Each name stands for a flat space through zero: a line, a plane or more. A row that begins with a name and a colon came from that space; any other row is followed by the name of the space it lies nearest, among the names in its block.
djdz: [146 -13 128 132 -276 -6 -1 -5 163 87 -77 122 176 -205 17 -232 -107 32 159 32 -93 95 -36 78 -33 -11]
gzcl: [-73 30 -105 82 82 21 -47 -146 -191 -45 -66 -115 -190 25 12 21 -18 -55 -113 -145 314 55 239 -171 -46 122]
cfnj: [66 -125 -30 -60 73 -59 68 -190 -74 71 2 -8 209 143 95 74 79 -242 -99 88 27 -70 -9 4 14 -199]
gzcl: [35 166 151 163 -214 35 -75 45 117 -120 -31 7 17 -20 -134 44 -186 129 70 -131 4 -28 -25 -45 -24 229]
cfnj: [-69 -32 -151 -12 228 56 41 -123 13 20 -85 -47 -18 114 14 -27 45 -79 -65 -22 126 -10 69 -132 -72 -147]
flhp: [-50 -55 -244 -11 345 224 -91 74 66 41 14 -94 -284 -70 107 -22 -66 259 89 -37 230 100 126 -21 -367 -12]
djdz: [-64 -23 -40 -85 104 30 -29 68 69 -82 -11 10 36 55 -26 65 72 -64 -33 20 -72 -96 37 -24 178 -195]
djdz: [-304 144 190 -118 -252 147 152 342 259 64 168 -11 5 -213 -160 26 -11 334 178 -67 -298 -69 -248 20 201 101]
djdz: [101 -11 179 -15 -87 -43 53 -151 113 -32 -3 116 279 62 -67 89 13 -205 -113 52 -83 67 -79 -45 105 -127]
flhp: [213 58 -3 217 -55 -80 -66 -193 56 -109 -118 81 2 220 -82 -199 -43 -163 -155 23 20 174 -39 -3 -134 294]
gzcl: [-91 55 -15 19 -119 -136 -6 160 -170 56 -59 -27 -14 -66 31 -127 32 50 134 -26 -145 -194 1 78 229 0]
rfrc: [-43 32 170 -66 -214 18 -9 316 124 81 34 83 72 -356 -5 -47 -67 253 306 -3 -232 -59 -72 122 159 -130]
gzcl: [76 148 155 129 -258 -145 47 -158 -66 -201 -80 34 8 19 -192 164 -121 -37 -48 -83 74 -100 7 -151 -11 69]
gzcl: [20 23 76 53 -113 35 -1 45 77 54 43 26 111 -68 29 -6 -79 106 79 15 -84 -18 -77 75 -38 14]
gzcl: [-87 -100 -235 -102 336 2 -37 -35 -296 73 30 -154 -186 74 175 105 87 -19 -54 -14 223 -68 167 -17 -90 -86]
flhp: [-217 18 53 -151 21 42 101 -20 -134 0 136 -125 -10 0 -23 327 50 -3 -89 -88 104 -122 39 -129 131 -69]
cfnj: [-375 94 99 -258 34 -15 212 58 -74 -135 87 21 -52 -210 -171 420 122 103 -92 -35 -61 -174 50 -262 340 -516]
cfnj: [15 16 135 -142 281 22 41 -58 52 107 -31 111 51 -94 -52 59 29 -32 -30 -39 63 340 -36 -155 -65 -136]
rfrc: [179 -57 224 -1 -307 -72 82 80 285 176 -38 201 365 -97 -23 -334 29 -115 162 142 -383 118 -278 195 146 -3]
rfrc: [140 20 178 -17 64 -65 38 -153 85 55 -44 152 161 72 -85 -77 45 -203 -135 27 -49 341 -124 -63 -5 77]
flhp: [37 -148 -124 -111 286 103 27 -110 -35 89 77 -33 -54 -42 144 148 9 43 -26 72 197 94 64 -15 -304 -214]
djdz: [-80 17 86 -66 -116 54 72 122 110 41 71 14 38 -137 -37 37 -16 134 105 4 -111 -40 -92 24 45 -51]
gzcl: [-152 31 -62 35 24 -5 10 119 -134 219 -9 -79 67 -61 148 -125 -13 140 152 -42 -78 -141 -21 81 68 -25]
rfrc: [239 -50 -7 159 -188 -114 -14 -174 91 -91 -156 80 209 131 -17 -129 -53 -214 8 87 -50 -135 -10 42 -24 -93]
cfnj: [-101 -24 -127 -19 108 -1 -36 144 -8 30 -129 90 -139 -288 54 -226 58 130 123 32 -54 51 168 -15 119 -328]
djdz: [296 -161 -87 43 223 -41 -88 -151 -91 189 0 44 68 97 229 -147 -7 -108 -22 136 89 242 -35 179 -350 87]
djdz: [-45 -5 63 52 -210 79 39 102 115 133 39 16 116 -215 66 -106 -82 176 178 10 -105 -40 -51 93 -3 -45]
flhp: [-222 37 61 -114 66 -60 158 -259 -366 9 134 -141 -1 89 -3 420 89 -149 -292 -103 246 -47 98 -232 111 -45]
gzcl: [214 -36 -75 93 223 -40 -126 -272 -120 -105 -35 11 -103 252 23 23 11 -232 -282 12 248 269 111 -53 -218 226]
flhp: [290 -163 -64 117 -45 -137 -66 -181 5 8 -86 170 206 85 144 -253 73 -278 -116 240 -127 98 17 187 4 -150]
rfrc: [-118 -21 46 -166 140 106 63 99 46 133 110 -34 12 -85 27 113 28 110 60 -23 -7 64 -75 -17 -27 -65]
rfrc: [17 88 167 53 -71 -117 38 -99 -95 71 -91 49 225 -33 -23 49 -64 -70 34 -75 -11 -29 -20 -91 98 -102]
flhp: [-163 -68 -170 -138 330 188 21 -41 -36 22 104 -131 -251 23 45 140 73 56 -126 -51 264 138 123 -128 -169 6]
rfrc: [195 65 168 73 -106 -55 17 51 188 122 -63 118 168 9 -64 -207 -102 52 174 22 -185 136 -273 104 -158 202]
cfnj: [0 22 -27 -41 151 12 -14 37 -23 41 -42 -65 -23 51 -2 67 -51 53 109 -76 80 -73 -19 -47 -111 -3]
djdz: [-112 180 125 110 -316 -37 95 -229 -83 -314 68 -118 -61 216 -256 363 -62 -110 -281 -153 168 -187 35 -239 99 273]
flhp: [44 -86 -5 -84 4 32 -8 137 103 55 25 67 8 -168 56 -66 19 89 136 92 -109 26 -28 111 -12 -164]
gzcl: [23 -12 -11 -35 57 -121 51 -57 -83 24 -91 74 -30 -28 -26 -115 89 -104 -36 37 -23 97 10 -47 58 -90]
cfnj: [78 -63 157 -154 -96 -298 203 -308 -236 -162 78 170 188 49 -72 366 184 -328 -337 220 -106 -49 -46 -70 211 -432]
gzcl: [148 -127 -84 -32 218 48 -60 -54 14 87 48 40 -20 25 138 -51 24 -19 -42 113 56 206 -7 106 -237 -7]
gzcl: [25 -83 -145 17 329 66 -89 -22 -97 237 -4 -17 -28 11 224 -194 32 23 -11 28 89 243 49 84 -182 48]
flhp: [-49 -56 57 -129 22 38 102 -31 37 -1 113 105 -71 -212 -17 86 82 55 -103 101 -15 224 3 -36 -21 -182]
cfnj: [-6 171 311 78 -544 7 72 130 242 -151 135 53 90 -44 -245 79 -110 126 33 -32 -256 -66 -248 62 139 347]
rfrc: [190 -79 -219 112 79 110 -88 21 205 30 -22 -107 -117 336 36 -304 -33 -30 55 39 29 28 -144 174 -357 479]
cfnj: [-197 255 175 -40 -117 -43 11 204 15 -185 -81 -4 -186 -131 -302 118 -50 154 96 -231 -27 -68 19 -226 261 98]
djdz: [-111 -117 -139 -90 23 115 -117 384 42 160 35 -100 40 -170 219 -114 2 200 343 18 -156 -301 56 238 165 -200]
flhp: [353 -168 -17 -82 350 -184 -51 -351 -235 76 -19 5 169 434 120 103 112 -493 -256 101 175 192 -53 36 -199 108]
rfrc: [-83 -81 -133 -98 350 130 -80 230 67 353 -127 -87 94 -59 192 -283 8 76 333 -96 -3 -5 13 52 -2 -123]
rfrc: [31 -27 -77 61 -32 72 -40 41 89 44 -12 -69 -34 88 26 -165 -22 0 57 -22 17 -5 -28 68 -81 221]
cfnj: [163 -59 186 -66 -189 -3 83 -86 144 -35 182 54 182 117 -57 178 3 -111 -105 122 -113 54 -230 108 -81 137]
rfrc: [118 56 40 209 -444 34 -40 208 335 -51 -63 90 -23 -112 -99 -421 -110 169 223 49 -268 -13 -150 201 -17 306]
flhp: [18 30 114 -44 -31 -18 31 33 139 -10 -45 99 86 -32 -104 -62 31 -59 11 4 -117 100 -77 -40 115 -44]
flhp: [168 -132 -104 101 -171 -15 -37 -110 19 -68 16 -3 -9 80 77 -118 15 -136 -75 124 26 -29 51 137 -83 94]
cfnj: [186 -208 -242 -55 399 80 -80 -104 41 50 13 80 -219 33 152 -201 118 -66 -146 188 131 411 73 93 -351 -13]
djdz: [-226 23 2 -96 -267 -34 94 135 -65 -145 103 -97 -45 -17 -82 180 90 10 -16 -6 -127 -370 18 1 355 -86]
djdz: [74 -110 -72 -63 -89 -47 -43 150 -108 62 102 -97 -70 45 118 -40 41 7 111 68 -62 -148 -56 235 -15 188]
flhp: [-100 32 24 -14 -17 24 25 -15 -44 -17 -2 -28 -16 -83 -21 94 -15 30 -6 -68 75 -36 85 -100 68 -89]
gzcl: [1 -61 -12 -15 -182 34 52 103 125 58 57 -50 136 40 39 -46 -9 27 137 63 -161 -233 -135 149 32 -1]
rfrc: [152 -166 -186 -6 231 -57 -24 -223 -176 84 -13 -32 -75 195 154 -123 120 -248 -184 100 175 184 70 51 -192 98]
rfrc: [72 121 235 70 -306 64 47 -2 174 -92 115 1 14 -33 -170 172 -178 152 38 -74 8 40 -166 -18 -175 325]
gzcl: [-2 2 -22 163 -254 73 -1 -127 10 -88 82 -92 38 75 28 90 -95 4 -92 -12 94 -147 53 24 -67 147]
cfnj: [17 -37 -7 -54 402 106 -10 -230 -75 154 37 -67 97 162 102 184 -20 -104 -148 -76 276 225 30 -140 -247 2]
rfrc: [-133 -12 0 -105 86 20 87 55 -55 112 46 9 -3 -176 54 67 30 135 64 18 -24 -5 -4 -26 7 -235]
cfnj: [-231 146 145 -39 -199 79 118 90 46 -100 199 -32 -46 -100 -132 295 -46 245 -54 -45 -90 -103 -104 -58 79 42]
djdz: [92 -177 22 -204 134 -60 121 -153 -85 87 102 37 155 13 101 225 103 -159 -76 156 21 6 -57 27 -82 -321]
gzcl: [118 24 -73 106 -162 -5 -133 162 132 -147 -42 -69 -82 219 -72 -157 -44 -21 95 -15 -104 -190 -70 153 22 359]
djdz: [-68 -23 -135 -13 166 20 -3 34 -100 92 -49 -33 -147 -119 87 -86 5 123 83 -18 98 30 95 -25 -110 -102]
flhp: [-5 30 -41 88 -264 27 -92 250 118 -62 -20 -76 -51 23 -29 -180 -54 93 196 -39 -148 -244 -35 158 129 241]
cfnj: [239 42 78 193 -40 113 -190 68 151 131 20 -3 -20 50 56 -260 -183 116 112 -72 49 325 -113 174 -330 620]
djdz: [111 -103 -64 64 -76 -106 38 -232 -58 -78 -68 94 81 17 43 -56 73 -220 -163 141 16 5 106 -7 40 -236]
[-63 64 20 -31 73 -126 80 -137 -177 -81 -98 49 -87 -89 -88 118 33 -44 -86 -43 116 25 117 -211 52 -228] : djdz
[98 -98 31 -119 108 -122 130 -304 -100 -95 42 113 55 79 -34 216 138 -262 -298 157 63 137 7 -103 -35 -270] : gzcl
[66 71 45 132 97 13 9 -289 23 -46 -68 71 22 106 -74 -12 -38 -122 -236 -41 165 293 37 -179 -154 100] : gzcl
[50 -81 -392 105 630 83 -133 -385 -247 -2 -102 -165 -261 410 156 -26 52 -227 -347 -66 521 237 272 -183 -403 167] : cfnj
[90 -17 -120 120 76 63 -13 -138 111 -39 -35 24 -89 123 -8 -155 -16 -20 -113 53 74 165 -12 -6 -246 144] : flhp
[-61 -29 -281 165 27 136 -59 -106 -49 -97 47 -172 -239 171 82 -32 -35 61 -138 -13 219 -91 145 10 -222 226] : djdz
[-42 101 194 -70 -120 30 14 170 217 -111 -35 99 53 -195 -186 106 -69 128 152 -64 -128 -38 -46 -89 153 -170] : djdz
[84 10 34 24 18 -115 -47 -46 -135 -16 -15 48 13 35 25 4 21 -79 -69 31 -17 57 12 37 36 32] : gzcl
[97 -115 -188 -15 376 141 -98 -138 79 -29 -20 -4 -144 128 66 -41 41 -92 -158 37 226 268 125 -55 -264 6] : flhp
[66 113 119 239 -574 12 -26 139 197 -118 1 -22 85 -56 -99 -91 -213 181 215 -42 -168 -294 -109 142 22 273] : gzcl

Each name stands for a flat space through zero: a line, a plane or more. A row that begins with a name and a colon came from that space; any other row is followed by the name of the space it lies nearest, among the names in its block.
jcll: [46 51 -20 85 -64 -99 105 -26 -30 -84 -31 -17 -2 -46 96 80 -66 -39 -109 -60 -44 22 29 -29 -16 11]
zsrq: [-293 42 141 15 487 -106 -157 -29 -65 -131 235 -63 -219 -282 -46 -183 245 -235 443 -91 102 -76 94 180 -68 -260]
tdnh: [-60 118 -27 -75 139 78 -30 32 24 122 -163 65 86 150 -130 -49 -11 134 -24 20 25 -49 -89 -90 236 233]
zsrq: [-15 14 114 37 249 28 -161 41 -19 -48 -54 65 -63 -116 -108 -68 35 -143 156 21 7 -77 -61 -59 82 24]
zdqp: [-148 114 -74 -34 -160 3 -65 144 60 -3 -299 20 -46 262 -15 -24 11 243 -116 -28 112 132 126 -18 -19 106]
drbs: [-60 160 74 -48 410 84 -173 54 -115 50 -26 51 -2 -50 -157 -74 114 -98 281 55 47 -159 -95 -60 221 124]
jcll: [222 -199 -2 92 -201 89 29 -74 19 116 199 -4 91 -11 20 49 -82 -34 -131 84 -111 32 -38 47 -37 -130]
zsrq: [234 29 -52 148 -184 93 -21 21 26 112 -103 7 107 18 41 153 -142 -85 -200 55 -108 -55 -84 -170 53 121]
tdnh: [-50 125 -2 -60 121 57 -78 66 19 43 -188 19 53 109 -65 -2 -47 53 -12 -24 19 -63 -30 -138 144 205]
zsrq: [146 -102 149 88 315 110 -186 -58 -66 39 228 89 41 -192 -115 -68 -114 -238 93 -1 -107 -159 -61 -70 175 -58]
tdnh: [-55 -66 10 -104 43 -38 87 -62 -65 -23 209 -52 -9 -20 20 -43 101 41 131 12 29 31 34 159 -65 -137]
tdnh: [-64 -61 89 321 176 -14 -254 -30 102 -15 121 79 -155 -244 -40 -130 -102 -253 -52 -152 -44 -40 124 -2 6 -213]
drbs: [-13 -194 87 -93 224 129 -149 -76 46 105 317 5 -65 -276 -128 -139 195 -237 378 131 25 -170 -169 97 -93 -189]
jcll: [332 -207 -21 28 -515 90 147 3 -59 106 157 -300 205 248 215 284 -9 64 -142 176 -141 194 64 118 -253 -196]
zdqp: [-187 214 70 24 191 -226 48 87 -103 -292 -286 29 -117 49 25 -18 4 78 3 -147 69 107 138 -21 83 107]
zsrq: [-208 161 -18 -128 115 -50 8 79 56 -49 -299 17 -39 116 -64 -51 74 138 50 -35 105 10 -29 -66 73 211]
zsrq: [-79 49 50 26 181 -24 -55 -14 58 -21 -18 -73 -3 -73 17 0 -41 -122 34 -102 -27 -78 13 -79 23 27]
drbs: [-152 75 61 -3 400 75 -260 21 31 37 20 139 -122 -216 -180 -184 77 -183 256 -24 79 -205 -78 -70 122 38]
zdqp: [79 -171 190 388 95 -166 -72 -87 -42 -202 313 -135 -193 -414 145 32 62 -456 131 -62 -117 54 121 172 -250 -480]
jcll: [177 -147 -23 -102 -197 -70 280 -131 34 -64 99 -59 111 -88 134 135 -115 -36 -127 3 -113 -22 -121 -47 -109 26]
tdnh: [16 -76 125 81 373 -69 -33 -148 98 -115 78 194 -27 -360 -88 -119 -260 -262 -80 -193 -118 -210 -118 -199 199 85]
jcll: [158 -38 40 137 203 79 -71 -107 -9 104 186 110 57 -233 -76 -24 -122 -233 -16 -4 -118 -192 -138 -103 185 18]
zdqp: [-82 -61 138 49 161 -73 -33 -3 -20 -104 51 -96 -32 20 3 -43 25 -21 64 -64 -23 102 113 99 -7 -140]
jcll: [82 -124 -54 34 -232 97 41 -61 210 198 55 -215 145 70 107 127 -82 -49 -166 -1 -111 -13 -40 -57 -133 -29]
zsrq: [-70 -249 111 176 160 -70 -107 -157 148 -74 364 21 -178 -431 13 -153 -31 -339 83 -138 -54 -78 44 98 -180 -362]
tdnh: [17 161 -62 -99 -84 112 -50 132 -34 104 -246 -62 147 347 -3 97 -71 211 -112 20 18 27 53 -130 121 239]
tdnh: [202 180 -33 -91 23 182 13 83 -127 205 -190 -73 288 320 -50 178 -56 132 -56 144 -75 -64 -133 -179 293 344]
tdnh: [-80 -109 102 0 381 28 -92 -146 16 59 406 -58 -32 -298 -50 -125 73 -272 274 -54 -36 -179 -42 89 3 -211]
tdnh: [200 128 -121 -217 -3 213 66 9 -52 249 -127 100 253 147 -117 94 -60 113 -31 173 -31 -206 -299 -229 285 422]
zsrq: [29 -33 153 180 266 47 -208 30 -66 2 45 76 -63 -87 -145 -102 54 -136 130 53 -26 2 -8 48 145 -101]
zsrq: [-218 20 21 -76 222 -78 -29 -39 22 -85 78 71 -108 -102 -49 -160 20 10 99 -131 80 -40 71 51 17 -46]
zsrq: [65 -106 -24 -86 -202 20 118 -21 131 44 -76 -115 53 6 51 96 65 -17 2 105 -29 9 -155 -26 -159 36]
jcll: [-55 66 94 24 482 245 -347 44 37 262 -6 98 2 -104 -310 -171 169 -183 334 151 35 -236 -237 -78 284 114]
jcll: [-48 314 -63 -15 124 -191 247 -11 -182 -138 -178 10 73 105 86 101 -80 139 -129 -130 -8 16 46 -74 234 255]
jcll: [-45 -288 117 154 32 96 -283 -41 167 71 347 -133 -132 -230 12 -103 65 -299 168 -23 -27 -23 110 137 -293 -439]
zdqp: [-67 82 9 7 243 105 -177 13 -45 126 124 -2 -14 -63 -85 -71 96 -104 205 22 40 -133 -11 12 86 -27]
zdqp: [-148 225 -82 -131 96 -145 235 -37 -88 -72 -101 -18 121 236 70 26 -150 286 -204 -205 9 51 134 -39 222 225]
jcll: [264 -124 0 48 -175 109 -10 4 -47 69 22 131 49 -24 -66 37 -27 -20 -54 182 -56 -2 -144 -23 34 13]
tdnh: [-63 -67 22 -190 123 -1 28 -69 -46 -31 271 -95 5 -98 50 -26 53 -66 206 -38 23 -90 32 71 -115 -118]
drbs: [74 -108 -46 138 -38 87 -75 -97 -15 166 401 -25 -35 -203 25 -28 84 -189 104 57 -27 -80 7 148 -110 -285]
drbs: [101 -6 77 190 95 33 -102 6 33 25 -81 50 17 -61 -60 10 -92 -130 -85 1 -89 -29 -58 -100 132 44]
drbs: [27 4 -14 -20 -46 -40 70 -5 -12 -52 -60 57 -13 -21 -2 9 -4 26 -28 19 6 12 -48 -15 6 51]
zdqp: [-238 -194 312 -114 644 144 -427 41 68 7 171 -14 -173 -226 -306 -315 310 -265 636 102 98 -126 -101 123 -1 -220]
jcll: [-78 41 -89 -20 -171 12 -9 67 127 31 -258 105 -44 112 -52 -43 -12 160 -140 9 74 54 -26 -60 0 138]
drbs: [-84 203 -126 -9 26 54 -22 49 25 135 -214 142 29 132 -107 -51 -15 167 -105 0 69 -47 -58 -95 221 253]
zdqp: [50 -1 -24 183 -116 -68 3 0 84 -72 -174 185 -73 -80 -18 -23 -157 -12 -256 -66 -31 35 -12 -100 54 69]
drbs: [-80 255 -158 -67 -240 -165 228 82 -76 -143 -344 50 25 284 119 100 -118 341 -301 -120 69 151 146 -70 64 254]
drbs: [32 -151 20 -25 -124 -8 21 -34 -26 -32 230 -104 -33 -51 88 18 68 -48 89 29 -2 57 81 147 -219 -244]
zdqp: [-25 -114 33 -97 -157 61 -81 92 50 -4 -43 -117 -59 70 9 13 178 13 173 132 70 83 6 88 -247 -121]
tdnh: [-226 88 54 60 210 -17 -162 64 26 -9 -77 -5 -66 119 -74 -129 8 86 11 -123 63 70 174 45 102 -29]
zdqp: [-49 158 -111 -149 272 -151 228 -165 -207 -121 237 301 -106 -398 -51 -121 79 -81 204 -26 89 -243 -180 30 151 97]
zsrq: [302 -434 254 271 -97 64 -139 -46 93 -34 202 -107 -44 -251 -2 48 36 -373 83 176 -184 83 -104 93 -235 -379]
zdqp: [37 55 -81 -77 -83 -53 187 -52 4 -16 -79 62 96 72 36 47 -147 136 -206 -64 -33 -8 -38 -91 107 184]
drbs: [-185 -6 -69 -15 83 -153 88 -133 -21 -108 308 86 -152 -243 68 -139 0 -38 40 -183 70 -45 137 145 -98 -201]
jcll: [59 -136 103 102 -6 -32 -94 -5 -20 -115 174 -93 -114 -219 84 29 66 -259 161 14 -28 -2 57 73 -241 -269]
zsrq: [207 -119 -38 -19 -177 92 51 -36 -80 95 187 19 40 -64 1 55 95 -47 85 196 -25 -21 -123 84 -81 -97]
zdqp: [207 -57 -29 130 -187 52 11 -32 140 65 -86 -19 83 -94 75 145 -189 -170 -222 -5 -136 -91 -118 -211 -37 98]
drbs: [-36 355 -144 -33 -93 -150 231 56 -163 -95 -254 -57 107 260 167 181 -123 233 -237 -140 12 64 143 -105 142 276]
drbs: [-117 140 -112 -52 -85 21 58 51 -9 116 -152 21 92 359 -40 -31 -35 360 -195 -37 58 132 112 38 177 147]
tdnh: [-107 46 20 35 -24 -82 27 56 35 -70 -194 -30 -58 96 -7 -13 78 93 -17 -3 44 128 35 47 -16 17]
[149 -159 123 15 253 71 -103 -105 -43 -3 310 68 -11 -347 -66 -51 -24 -326 205 40 -85 -209 -143 -36 18 -117] : jcll
[-229 8 68 53 158 -104 -72 27 26 -111 -44 44 -164 -22 -69 -161 109 46 90 -71 92 107 110 134 -9 -118] : zsrq
[-145 -4 -9 119 20 -280 171 -138 25 -248 172 -18 -117 -202 197 -23 -176 -71 -188 -322 -36 50 236 59 -118 -182] : jcll
[107 -13 -40 -71 -259 -28 180 24 -60 -23 -82 -96 114 228 99 138 -27 188 -139 55 -33 145 34 31 -45 48] : tdnh
[-24 53 -48 -137 160 52 -7 -20 -109 46 80 227 -43 -97 -163 -139 114 51 184 103 98 -117 -142 37 150 85] : zdqp
[-126 -130 40 49 244 -79 -4 -171 0 -38 412 107 -130 -310 -47 -208 26 -134 122 -113 13 -68 48 179 -7 -271] : drbs
[-77 137 -4 -148 272 40 -1 7 -53 51 -90 103 28 -3 -151 -79 94 45 169 60 62 -125 -167 -59 220 219] : drbs
[34 -104 70 -62 250 28 -34 -108 -59 -12 282 118 4 -199 -82 -116 -63 -113 109 -36 -33 -137 -48 12 101 -66] : jcll
[-181 -136 186 113 444 4 -334 -22 71 -88 197 156 -301 -460 -195 -291 183 -364 404 -9 84 -144 -51 92 -66 -271] : jcll
[37 61 -3 -68 -26 64 1 67 0 54 -200 -8 122 236 -42 48 -77 160 -113 24 -18 37 -18 -101 141 198] : zdqp
[-165 34 14 -30 40 -84 10 14 165 -82 -192 -63 -59 -27 32 -11 -14 -26 -26 -111 26 -5 0 -86 -77 76] : zsrq
[-81 211 74 22 339 100 -220 157 69 62 -531 223 -20 77 -311 -117 51 33 70 101 64 -95 -249 -242 384 425] : zsrq
[-76 163 -163 -133 -253 4 139 81 -59 80 -161 -74 111 411 68 77 8 387 -170 -1 77 156 138 50 36 139] : drbs
[102 -148 58 88 -77 4 24 -51 120 4 -17 -14 63 -4 12 28 -159 -37 -194 -38 -114 38 -27 -65 9 -8] : zdqp
[12 -61 53 130 101 64 -155 0 47 65 43 82 -76 -137 -109 -90 62 -135 86 62 -1 -44 -71 21 31 -81] : jcll
[16 64 -98 -123 -130 101 37 67 -84 143 -73 51 61 233 -88 -10 148 249 47 181 87 67 -63 86 80 97] : drbs
